Below is a small trained network, with its code and all its weights. Each question gives an input and a target symbol and asks what happens when units are switched off, that is, made to give their printed mean instead of their output.

import numpy as np


def w(rows, s, z=0):
    codes = np.array(rows[::2]) - 128.0
    scale = np.full(codes.shape[1], s)
    scale[-1] = z or s
    return codes * scale


def norm(h):
    return h / np.sqrt((h * h).mean(-1, keepdims=True) + 1e-5)


def f(y):
    return np.maximum(y, 0)


def softmax(a):
    e = np.exp(a - a.max(-1, keepdims=True))
    return e / e.sum(-1, keepdims=True)


def log_softmax(a):
    a = a - a.max(-1, keepdims=True)
    return a - np.log(np.exp(a).sum(-1, keepdims=True))


def net(x, mask):
    ids = ['αγδζηθλμξσψω'.index(c) for c in x.split()]
    T = len(ids)
    res = E[ids] + P[:T]
    r = norm(res)
    for j in range(3):
        rows = slice(4 * j, 4 * j + 4)
        q, k, v = (r @ M[0][rows].T for M in (Q, K, V))
        z = softmax(np.where(np.tri(T) > 0, q @ k.T / 4**0.5, -1e9)) @ v
        o = O[0][rows]
        res = res + np.where(mask[j], z, o[:, -1]) @ o[:, :-1]
    y = f(norm(res) @ A[0][:, :-1].T + A[0][:, -1])
    res = res + np.where(mask[3:11], y, B[0][:, -1]) @ B[0][:, :-1]
    return log_softmax(norm(res)[-1] @ U[:, :-1].T + U[:, -1])


Q, K, V, O, A, B = {}, {}, {}, {}, {}, {}
E = w([
[97,110,158,167],'α',
[28,226,101,136],'γ',
[102,83,181,141],'δ',
[133,105,103,144],'ζ',
[107,57,146,124],'η',
[69,61,92,186],'θ',
[98,100,185,147],'λ',
[111,64,120,128],'μ',
[243,162,253,134],'ξ',
[34,228,97,143],'σ',
[131,132,131,158],'ψ',
[73,77,152,166],'ω',
],0.011)
P = w([
[133,144,111,135],'0',
[122,76,150,40],'1',
[109,62,95,98],'2',
[130,142,114,167],'3',
[27,105,182,135],'4',
[124,95,46,136],'5',
[148,135,114,169],'6',
[18,118,169,152],'7',
[202,80,137,107],'8',
[162,125,120,188],'9',
[9,125,159,169],'10',
[229,23,148,129],'11',
[173,122,126,200],'12',
],0.011)
Q[0] = w([
[147,84,134,236],'H1',
[86,151,133,124],'H1',
[249,16,123,240],'H1',
[146,78,108,140],'H1',
[94,241,93,66],'H2',
[210,23,85,223],'H2',
[114,176,121,22],'H2',
[133,117,128,126],'H2',
[134,89,120,68],'H3',
[169,179,146,137],'H3',
[146,81,150,124],'H3',
[158,198,113,97],'H3',
],0.017)
K[0] = w([
[97,113,119,231],'H1',
[101,146,122,112],'H1',
[181,57,135,255],'H1',
[144,96,147,147],'H1',
[68,141,105,68],'H2',
[140,57,127,229],'H2',
[106,143,81,77],'H2',
[131,122,123,135],'H2',
[123,168,105,166],'H3',
[116,116,120,88],'H3',
[118,160,111,142],'H3',
[167,140,119,83],'H3',
],0.021)
V[0] = w([
[53,136,159,91],'H1',
[153,154,252,133],'H1',
[114,236,153,158],'H1',
[81,194,74,138],'H1',
[117,3,112,122],'H2',
[158,155,164,126],'H2',
[60,133,38,138],'H2',
[94,140,229,110],'H2',
[79,179,139,91],'H3',
[92,218,93,129],'H3',
[134,129,176,146],'H3',
[86,160,86,76],'H3',
],0.016)
O[0] = w([
[69,120,198,80,138],'H1',
[169,242,228,133,109],'H1',
[103,234,84,64,86],'H1',
[67,135,50,64,113],'H1',
[35,136,174,209,254],'H2',
[144,102,150,62,101],'H2',
[151,188,45,253,119],'H2',
[94,144,79,43,164],'H2',
[94,154,43,118,79],'H3',
[80,211,86,129,35],'H3',
[193,132,136,176,170],'H3',
[84,120,70,78,44],'H3',
],0.012,0.0068)
A[0] = w([
[184,104,152,4,167],'N1',
[192,56,44,117,205],'N2',
[31,137,92,104,118],'N3',
[214,195,97,156,101],'N4',
[126,190,137,206,90],'N5',
[131,158,112,105,2],'N6',
[78,71,97,209,165],'N7',
[127,175,148,112,55],'N8',
],0.017,0.004)
B[0] = w([
[219,192,95,78,190],'N1',
[252,141,110,188,189],'N2',
[85,163,38,111,179],'N3',
[68,193,144,187,164],'N4',
[76,97,196,109,182],'N5',
[120,121,98,143,133],'N6',
[149,119,96,35,254],'N7',
[150,126,95,133,141],'N8',
],0.025,0.01)
U = w([
[49,166,180,199,159],'α',
[78,152,85,120,253],'γ',
[113,127,219,147,61],'δ',
[174,81,103,179,57],'ζ',
[84,64,166,165,37],'η',
[155,60,87,142,81],'θ',
[187,189,162,63,133],'λ',
[135,37,117,189,90],'μ',
[173,118,142,122,38],'ξ',
[69,152,88,117,250],'σ',
[143,178,131,245,181],'ψ',
[67,77,158,45,227],'ω',
],0.011,0.0029)

Each question gives the input, a string of symbols that net reads in full, and the target symbol t.
The units are the heads (4 rows each of Q, K, V and O) and the neurons (one row each of A and B). Each row of codes is followed by its name. A weight is (code - 128) times the scale printed after its matrix; where a second scale follows, it is the last column's (O, A, B and U).
mask holds one flag per unit, heads first, then neurons. A switched-off unit (its flag False) gives its mean, the last column of its rows in O or B, instead of its output. The means were averaged over made-up inputs and are rounded, as every weight is.
A unit's drop is (log p(t) with every unit on - log p(t) with that unit switched off) / (log p(t) with every unit on - log p(t) with every unit switched off).
The circuit of an input: a set's keep is (log p(t) with only the set's units on - log p(t) with every unit switched off) / (log p(t) with every unit on - log p(t) with every unit switched off). Starting from all 11 units, units are removed one at a time, each time the one whose removal leaves the highest keep (on an exact tie, the one counted first), for as long as the keep stays at least 0.8.
units of the circuit, in order: the units of the circuit, biggest drop first
unit that matters most: the unit with the biggest drop
top k neurons: the k neurons with the biggest drops, biggest first
drop when u is switched off: that unit's drop, to one decimal
input μ λ θ ω ζ μ μ, target μ: units of the circuit, in order : (H1)
input λ λ λ λ θ δ μ δ δ ψ λ δ, target ψ: units of the circuit, in order : (H1; N4; H3)
input ζ θ μ λ ω ω δ λ α λ ψ, target ω: top 2 neurons : (N2; N4)
input μ σ ψ δ ξ δ ξ λ λ λ γ η, target λ: top 2 neurons : (N1; N2)
input ω θ δ, target ω: top 2 neurons : (N7; N2)
input α σ μ σ ζ ζ, target σ: units of the circuit, in order : (H3; N3)
input ω η μ, target ω: top 2 neurons : (N7; N2)
input θ ζ ω λ σ θ ψ λ η, target ψ: units of the circuit, in order : (H1; N4)
input ψ ω λ α ζ ω, target α: units of the circuit, in order : (H1; H2; N4; N5)
input μ α δ ω μ α μ α θ, target μ: units of the circuit, in order : (H2; N7; N1)
input θ λ θ ψ ψ ζ, target ψ: units of the circuit, in order : (H2; N4)
input θ σ λ σ ζ λ ψ ζ ξ ψ δ μ, target ψ: units of the circuit, in order : (H1; N4)
input γ σ θ ω μ δ, target ω: top 2 neurons : (N7; N5)
input γ ψ θ θ ψ ζ α θ θ, target α: unit that matters most : H1
input ω ζ μ ω ω ψ, target ω: top 2 neurons : (N7; N5)
input γ γ δ ψ θ ζ, target ψ: top 3 neurons : (N4; N2; N7)
input ψ μ μ, target ψ: units of the circuit, in order : (H2; N4; H3)
input λ ω λ θ δ λ ψ, target ψ: units of the circuit, in order : (H1; N4)
input ω μ λ, target ω: top 2 neurons : (N7; N2)
input λ η λ ψ θ δ, target ψ: top 2 neurons : (N4; N2)
input ω γ ψ λ λ μ, target λ: units of the circuit, in order : (H1)
input ψ σ λ ω, target ω: top 2 neurons : (N7; N5)
input ω ζ λ θ ζ, target ω: top 3 neurons : (N7; N2; N4)
input α λ ψ, target α: drop when N2 is switched off : 0.0
input ψ ψ μ ζ λ ψ γ λ γ ω σ θ, target ω: drop when H3 is switched off : 0.4
input δ μ ψ λ θ ω, target λ: drop when H2 is switched off : 2.1
input θ θ λ λ μ λ α α, target ω: drop when N7 is switched off : 0.2
input σ α ω σ ω μ δ δ, target γ: units of the circuit, in order : (H1)
